Below are the code and all the weights of a small trained network. Each question names an input and a class and asks about switching units off, where a switched-off unit gives its printed mean instead of its output.

import numpy as np


def w(rows, s, z=0):
    codes = np.array(rows[::2]) - 128.0
    scale = np.full(codes.shape[1], s)
    scale[-1] = z or s
    return codes * scale


def f(y):
    return y / 2 * (1 + np.tanh(0.7978845608 * (y + 0.044715 * y**3)))


def log_softmax(a):
    a = a - a.max(-1, keepdims=True)
    return a - np.log(np.exp(a).sum(-1, keepdims=True))


def net(x, mask):
    res = np.array(x, float).reshape(1, 6) / 4 @ E
    y = f(res @ A[0][:, :-1].T + A[0][:, -1])
    res = res + np.where(mask, y, B[0][:, -1]) @ B[0][:, :-1]
    return log_softmax(res[-1] @ U[:, :-1].T + U[:, -1])


A, B = {}, {}
E = w([
[55,134,46,181],'x0',
[124,122,133,131],'x1',
[125,123,134,132],'x2',
[6,230,211,139],'x3',
[190,198,134,234],'x4',
[120,105,143,141],'x5',
],0.011)
A[0] = w([
[87,126,165,36,197],'N0',
[71,111,90,107,198],'N1',
[186,210,233,80,254],'N2',
[89,184,119,146,129],'N3',
[247,106,147,98,156],'N4',
[159,32,104,17,187],'N5',
[175,67,58,139,252],'N6',
],0.012,0.0086)
B[0] = w([
[72,113,155,50,210],'N0',
[65,250,143,107,189],'N1',
[177,54,185,95,253],'N2',
[140,129,206,169,176],'N3',
[255,134,138,164,210],'N4',
[188,247,181,88,241],'N5',
[170,209,27,160,244],'N6',
],0.011,0.015)
U = w([
[152,171,203,129,254],'0',
[92,49,159,1,113],'1',
[119,182,105,99,58],'2',
[46,132,164,89,116],'3',
[204,63,132,162,87],'4',
[144,46,225,141,66],'5',
[144,90,43,190,95],'6',
],0.012,0.0086)

Each question gives the input, the list of numbers given to net, and the class t.
The units are the neurons (one row each of A and B). Each row of codes is followed by its name. A weight is (code - 128) times the scale printed after its matrix; where a second scale follows, it is the last column's (A, B and U).
mask holds one flag per neuron, in row order. A switched-off neuron (its flag False) gives its mean, the last column of its row in B, instead of its output. The means were averaged over made-up inputs and are rounded, as every weight is.
A unit's drop is (log p(t) with every unit on - log p(t) with that unit switched off) / (log p(t) with every unit on - log p(t) with every unit switched off).
The circuit of an input: a set's keep is (log p(t) with only the set's units on - log p(t) with every unit switched off) / (log p(t) with every unit on - log p(t) with every unit switched off). Starting from all 7 units, units are removed one at a time, each time the one whose removal leaves the highest keep (on an exact tie, the one counted first), for as long as the keep stays at least 0.8.
units of the circuit, in order: the units of the circuit, biggest drop first
most important unit: the unit with the biggest drop
top k neurons: the k neurons with the biggest drops, biggest first
drop of u: that unit's drop, to one decimal
input [3,-5,-5,8,-6,-3], class 3: most important unit -> N1
input [1,-1,4,-3,7,8], class 6: units of the circuit, in order -> N2, N5
input [5,1,-8,2,-1,-1], class 3: units of the circuit, in order -> N5, N4
input [-5,-7,-3,5,7,-5], class 5: units of the circuit, in order -> N2, N5
input [-1,8,-5,8,6,1], class 5: units of the circuit, in order -> N2, N5, N6
input [-4,-1,2,1,4,6], class 5: units of the circuit, in order -> N6, N5
input [5,6,-6,1,-6,-7], class 3: top 3 neurons -> N4, N6, N0
input [1,-7,-8,-6,-6,1], class 2: top 4 neurons -> N6, N2, N3, N1
input [-2,1,-4,2,-6,-3], class 1: top 2 neurons -> N0, N6
input [-5,7,-1,3,8,-7], class 5: top 2 neurons -> N2, N6
input [-3,-2,4,-1,1,3], class 4: units of the circuit, in order -> N1, N5, N0
input [-6,2,-6,-5,3,-2], class 4: top 2 neurons -> N4, N1
input [8,-7,1,-8,2,2], class 6: top 2 neurons -> N6, N0
input [-6,-3,2,-5,1,-1], class 4: units of the circuit, in order -> N4
input [-3,3,7,-4,-8,-5], class 0: top 2 neurons -> N5, N4
input [-6,-5,-1,1,8,2], class 5: top 2 neurons -> N6, N2
input [1,0,-5,-8,-5,6], class 2: top 4 neurons -> N6, N5, N2, N3
input [-7,-4,-6,1,-4,3], class 1: top 2 neurons -> N0, N6
input [-8,0,-2,-4,1,1], class 4: top 3 neurons -> N4, N1, N2
input [8,-1,-2,0,-6,7], class 2: units of the circuit, in order -> N2
input [-7,-8,0,0,5,6], class 4: top 2 neurons -> N4, N0
input [4,5,2,-2,2,4], class 6: drop of N5 -> 0.3
input [3,5,2,-2,-2,7], class 2: drop of N4 -> 0.1
input [-6,-4,-5,3,-7,-5], class 1: drop of N0 -> 0.2
